Below is a small trained network, with its code and all its weights. Each question gives an input and a target symbol and asks what happens when units are switched off, that is, made to give their printed mean instead of their output.

import numpy as np


def w(rows, s, z=0):
    codes = np.array(rows[::2]) - 128.0
    scale = np.full(codes.shape[1], s)
    scale[-1] = z or s
    return codes * scale


def norm(h):
    return h / np.sqrt((h * h).mean(-1, keepdims=True) + 1e-5)


def f(y):
    return np.maximum(y, 0)


def softmax(a):
    e = np.exp(a - a.max(-1, keepdims=True))
    return e / e.sum(-1, keepdims=True)


def log_softmax(a):
    a = a - a.max(-1, keepdims=True)
    return a - np.log(np.exp(a).sum(-1, keepdims=True))


def net(x, mask):
    ids = ['αβγεσω'.index(c) for c in x.split()]
    T = len(ids)
    res = E[ids] + P[:T]
    u = 0
    for l in range(2):
        r = norm(res)
        for j in range(3):
            rows = slice(2 * j, 2 * j + 2)
            q, k, v = (r @ M[l][rows].T for M in (Q, K, V))
            z = softmax(np.where(np.tri(T) > 0, q @ k.T / 2**0.5, -1e9)) @ v
            o = O[l][rows]
            res = res + np.where(mask[u + j], z, o[:, -1]) @ o[:, :-1]
        u += 3
        y = f(norm(res) @ A[l][:, :-1].T + A[l][:, -1])
        res = res + np.where(mask[u : u + 12], y, B[l][:, -1]) @ B[l][:, :-1]
        u += 12
    return log_softmax(norm(res)[-1] @ U[:, :-1].T + U[:, -1])


Q, K, V, O, A, B = {}, {}, {}, {}, {}, {}
E = w([
[60,253,105,117,108,129,210,120,100,101,135,136],'α',
[50,70,101,115,131,87,82,35,188,95,132,96],'β',
[118,101,159,140,162,172,100,165,140,86,199,34],'γ',
[209,95,128,97,119,61,98,130,124,132,105,62],'ε',
[113,73,155,167,181,185,140,82,103,199,139,37],'σ',
[136,142,164,173,185,132,74,127,131,116,218,119],'ω',
],0.019)
P = w([
[81,165,137,100,35,168,187,92,148,52,110,186],'0',
[159,89,9,162,198,186,20,67,254,153,48,105],'1',
[163,158,72,151,204,131,62,76,177,109,101,148],'2',
[151,136,94,143,188,102,90,80,164,126,101,126],'3',
[141,114,91,94,144,72,112,82,176,146,148,134],'4',
[138,93,127,150,138,90,123,93,167,159,138,120],'5',
[128,69,138,124,118,79,128,122,164,148,167,123],'6',
[134,63,148,161,99,77,106,112,142,148,146,102],'7',
[164,88,182,156,87,38,82,108,140,139,146,102],'8',
],0.008)
Q[0] = w([
[111,115,186,150,105,71,170,115,118,136,169,113],'0.h0',
[160,122,91,156,145,139,168,104,149,85,125,125],'0.h0',
[125,87,103,149,118,158,77,1,230,70,180,13],'0.h1',
[97,195,122,116,150,122,175,170,101,119,133,101],'0.h1',
[65,123,140,122,64,71,156,36,108,117,69,147],'0.h2',
[140,156,127,151,121,173,103,189,169,147,137,100],'0.h2',
],0.0076)
K[0] = w([
[118,166,59,109,105,142,118,137,84,153,149,153],'0.h0',
[90,183,165,107,89,72,57,90,143,148,104,104],'0.h0',
[79,228,150,57,24,143,192,67,77,75,154,143],'0.h1',
[122,27,99,135,115,84,142,71,162,50,125,71],'0.h1',
[136,149,1,116,98,154,223,188,57,89,64,174],'0.h2',
[128,127,153,151,137,163,48,130,133,65,95,131],'0.h2',
],0.0061)
V[0] = w([
[125,254,81,131,63,150,237,132,75,141,116,138],'0.h0',
[87,220,87,155,195,45,139,123,167,135,137,144],'0.h0',
[147,152,116,189,110,156,100,147,128,131,218,201],'0.h1',
[91,165,24,146,122,131,190,183,92,153,92,131],'0.h1',
[166,139,137,160,51,132,135,126,126,154,131,169],'0.h2',
[114,165,89,146,143,131,158,156,109,130,87,166],'0.h2',
],0.0067)
O[0] = w([
[106,88,170,160,72,25,186,113,111,111,174,2,2],'0.h0',
[89,78,193,118,77,68,64,137,88,117,80,83,160],'0.h0',
[117,149,98,106,161,131,203,180,179,156,50,117,72],'0.h1',
[176,231,116,144,129,234,88,124,160,135,125,138,95],'0.h1',
[129,184,97,174,193,133,183,141,107,127,182,148,79],'0.h2',
[145,128,83,165,37,209,79,155,172,105,165,150,83],'0.h2',
],0.0085,0.0097)
A[0] = w([
[160,130,108,132,123,125,136,134,163,159,101,91,20],'0.n0',
[93,254,103,99,97,146,169,144,73,77,149,204,82],'0.n1',
[87,169,84,104,129,176,150,55,108,68,87,161,86],'0.n2',
[71,226,161,110,81,199,98,149,123,122,165,164,160],'0.n3',
[86,60,66,171,128,117,138,137,173,174,172,154,139],'0.n4',
[141,125,144,112,172,82,77,158,131,132,67,176,27],'0.n5',
[108,153,110,111,143,116,76,183,88,77,187,113,44],'0.n6',
[117,72,163,140,115,82,139,117,115,179,148,79,101],'0.n7',
[129,188,116,146,104,164,192,151,164,118,123,142,31],'0.n8',
[102,117,129,119,151,92,150,188,104,147,67,159,1],'0.n9',
[87,148,104,87,111,104,137,78,137,152,148,77,160],'0.n10',
[198,138,117,110,161,179,141,130,167,106,72,192,143],'0.n11',
],0.0096,0.0016)
B[0] = w([
[103,104,133,123,106,130,123,131,115,149,145,123,143],'0.n0',
[91,203,112,132,145,149,142,172,108,128,81,177,158],'0.n1',
[136,150,139,111,124,142,156,166,126,185,114,153,211],'0.n2',
[130,99,85,126,247,160,125,160,107,146,76,113,172],'0.n3',
[147,156,140,119,109,101,105,129,105,137,108,68,188],'0.n4',
[70,127,108,135,119,150,153,121,113,200,147,105,254],'0.n5',
[120,125,122,137,119,112,146,98,144,159,57,113,159],'0.n6',
[127,192,117,155,96,92,110,127,155,90,140,161,168],'0.n7',
[73,160,54,110,131,143,85,196,92,117,135,193,133],'0.n8',
[125,159,126,216,114,144,149,134,107,126,166,164,144],'0.n9',
[167,124,173,163,109,147,113,144,118,106,98,158,196],'0.n10',
[108,103,154,76,104,93,89,124,122,133,160,115,182],'0.n11',
],0.011,0.0083)
Q[1] = w([
[150,111,137,206,87,113,131,191,136,43,70,88],'1.h0',
[184,169,96,92,128,255,201,146,145,62,66,173],'1.h0',
[170,30,226,99,95,126,104,126,64,123,129,59],'1.h1',
[109,139,116,100,139,171,181,132,108,206,79,146],'1.h1',
[34,136,143,174,98,53,60,88,95,42,164,57],'1.h2',
[179,141,129,183,73,125,165,154,180,53,151,116],'1.h2',
],0.0091)
K[1] = w([
[62,75,143,103,165,46,159,84,91,99,229,70],'1.h0',
[167,85,116,139,163,123,4,92,167,177,103,142],'1.h0',
[141,219,106,124,139,145,228,218,68,114,125,170],'1.h1',
[167,105,113,67,130,158,69,160,159,119,57,158],'1.h1',
[145,93,153,107,63,133,228,55,80,53,254,193],'1.h2',
[93,45,104,137,146,32,87,59,132,148,229,64],'1.h2',
],0.0089)
V[1] = w([
[72,70,174,47,81,201,65,108,155,130,78,35],'1.h0',
[154,161,39,193,75,129,33,96,13,95,57,193],'1.h0',
[103,175,41,146,106,80,154,198,105,96,75,99],'1.h1',
[84,170,112,87,129,248,47,46,105,142,138,132],'1.h1',
[236,218,122,87,130,198,186,119,88,90,151,93],'1.h2',
[138,79,100,2,156,20,95,173,178,21,105,117],'1.h2',
],0.006)
O[1] = w([
[216,151,152,168,64,164,114,108,237,128,135,114,251],'1.h0',
[64,117,9,185,84,118,71,103,102,125,159,118,185],'1.h0',
[154,159,183,155,107,102,244,107,97,90,87,196,63],'1.h1',
[235,113,126,108,137,71,156,51,89,85,190,135,255],'1.h1',
[186,52,92,113,200,2,192,87,26,107,159,137,8],'1.h2',
[120,180,112,185,204,101,78,124,138,96,118,55,209],'1.h2',
],0.0088,0.006)
A[1] = w([
[124,135,129,131,106,137,186,100,60,77,113,135,93],'1.n0',
[96,111,55,149,230,87,109,128,103,132,158,82,6],'1.n1',
[108,155,153,155,179,146,108,112,168,99,169,181,146],'1.n2',
[200,110,190,90,214,132,147,174,184,106,97,94,37],'1.n3',
[11,176,121,50,126,195,217,241,125,154,55,210,80],'1.n4',
[159,154,132,182,92,118,153,92,102,159,89,152,130],'1.n5',
[188,31,99,9,90,113,191,150,71,142,200,200,2],'1.n6',
[103,124,92,141,88,97,111,119,120,115,99,100,178],'1.n7',
[176,143,55,110,158,147,95,119,141,160,130,92,117],'1.n8',
[119,153,97,134,83,180,100,106,181,107,208,98,131],'1.n9',
[154,157,146,161,107,175,140,134,120,60,97,121,107],'1.n10',
[106,115,187,126,142,141,126,125,116,112,133,107,104],'1.n11',
],0.012,0.0049)
B[1] = w([
[126,132,127,144,172,203,152,136,151,209,115,187,147],'1.n0',
[83,13,2,191,176,38,130,192,90,107,108,98,189],'1.n1',
[157,109,69,98,82,96,97,174,134,152,123,87,177],'1.n2',
[162,197,213,124,179,71,128,130,94,128,9,122,174],'1.n3',
[59,233,161,203,49,202,139,209,11,162,108,194,182],'1.n4',
[97,50,128,95,130,143,190,56,163,130,190,145,158],'1.n5',
[201,111,115,51,1,160,119,94,31,64,100,30,149],'1.n6',
[180,115,149,100,164,178,127,187,154,140,181,131,200],'1.n7',
[74,171,167,173,80,134,149,147,111,99,94,165,227],'1.n8',
[172,148,101,109,156,116,63,165,236,170,103,103,252],'1.n9',
[150,69,127,65,184,105,139,101,74,169,118,122,151],'1.n10',
[166,130,117,142,206,153,155,98,158,90,131,172,141],'1.n11',
],0.0095,0.012)
U = w([
[139,100,142,117,167,165,206,26,193,152,170,176,122],'α',
[165,142,162,51,23,120,100,50,56,61,139,45,85],'β',
[144,206,113,141,78,163,29,69,236,107,151,84,173],'γ',
[109,91,82,182,172,46,90,101,92,83,120,90,144],'ε',
[41,238,174,166,52,149,136,119,100,50,98,192,229],'σ',
[177,196,223,106,196,72,122,59,115,94,4,96,5],'ω',
],0.0046,0.0016)

Each question gives the input, a string of symbols that net reads in full, and the target symbol t.
The units are the heads (2 rows each of Q, K, V and O) and the neurons (one row each of A and B). Each row of codes is followed by its name. A weight is (code - 128) times the scale printed after its matrix; where a second scale follows, it is the last column's (O, A, B and U).
mask holds one flag per unit, layer by layer, with each layer's heads first. A switched-off unit (its flag False) gives its mean, the last column of its rows in O or B, instead of its output. The means were averaged over made-up inputs and are rounded, as every weight is.
A unit's drop is (log p(t) with every unit on - log p(t) with that unit switched off) / (log p(t) with every unit on - log p(t) with every unit switched off).
The circuit of an input: a set's keep is (log p(t) with only the set's units on - log p(t) with every unit switched off) / (log p(t) with every unit on - log p(t) with every unit switched off). Starting from the 12 units with the biggest drops (on a tie, the unit counted first), units are removed one at a time, each time the one whose removal leaves the highest keep (on an exact tie, the one counted first), for as long as the keep stays at least 0.8.
units of the circuit, in order: the units of the circuit, biggest drop first
unit that matters most: the unit with the biggest drop
k most important neurons: the k neurons with the biggest drops, biggest first
which heads matter: for each layer, one digit per head in row order, 1 if its drop is at least 0.15 and else 0, layers parted by /
drop when u is switched off: that unit's drop, to one decimal
input γ β ω, target ω: which heads matter	100 / 100
input α β β β α β, target α: which heads matter	110 / 011
input α β β β σ α, target α: 2 most important neurons	0.n1, 1.n5
input α ω γ β ε ε, target β: units of the circuit, in order	1.h2, 1.n6
input γ γ α γ β β β α, target ω: unit that matters most	0.h2
input σ β β γ β β, target β: which heads matter	100 / 001
input σ ε γ α ε β ε ω α, target β: which heads matter	111 / 001
input ω γ α β σ, target α: which heads matter	100 / 010
input ω ε ε β γ, target σ: 2 most important neurons	1.n4, 0.n9
input α β γ ε ε β ε α, target α: which heads matter	111 / 001
input α σ ε α γ ε, target α: 2 most important neurons	1.n5, 1.n0
input β ω ω α γ β β β α, target γ: which heads matter	111 / 010
input σ ε β ε, target β: which heads matter	000 / 001
input α α β ε γ β σ ε, target α: which heads matter	110 / 010
input γ γ σ σ, target ω: which heads matter	100 / 100
input α α ε β β β β β γ, target α: unit that matters most	0.h0
input ε β ω α ω ε σ β α, target ε: which heads matter	111 / 000
input ε ω ε β α γ γ, target ω: which heads matter	000 / 000
input ε α ε ε γ σ α γ, target ε: which heads matter	110 / 101
input β ε β α β σ, target α: which heads matter	110 / 011
input σ α γ ε α, target β: 3 most important neurons	0.n1, 1.n6, 0.n5
input β β β ε σ β σ α ω, target ε: unit that matters most	0.h1
input ω ε ω β ε α α ε, target σ: 2 most important neurons	0.n9, 1.n4
input β α γ β β β ε β ω, target ε: 2 most important neurons	0.n3, 1.n1
input ε γ β γ α α, target ε: drop when 1.h2 is switched off	0.8
input γ γ ε, target ω: drop when 0.h1 is switched off	0.5
input σ β ω, target β: unit that matters most	1.h2
input ε ε ε γ β β σ, target ε: drop when 0.h1 is switched off	2.0
input γ β ε σ σ β ε, target ω: drop when 0.h0 is switched off	0.6
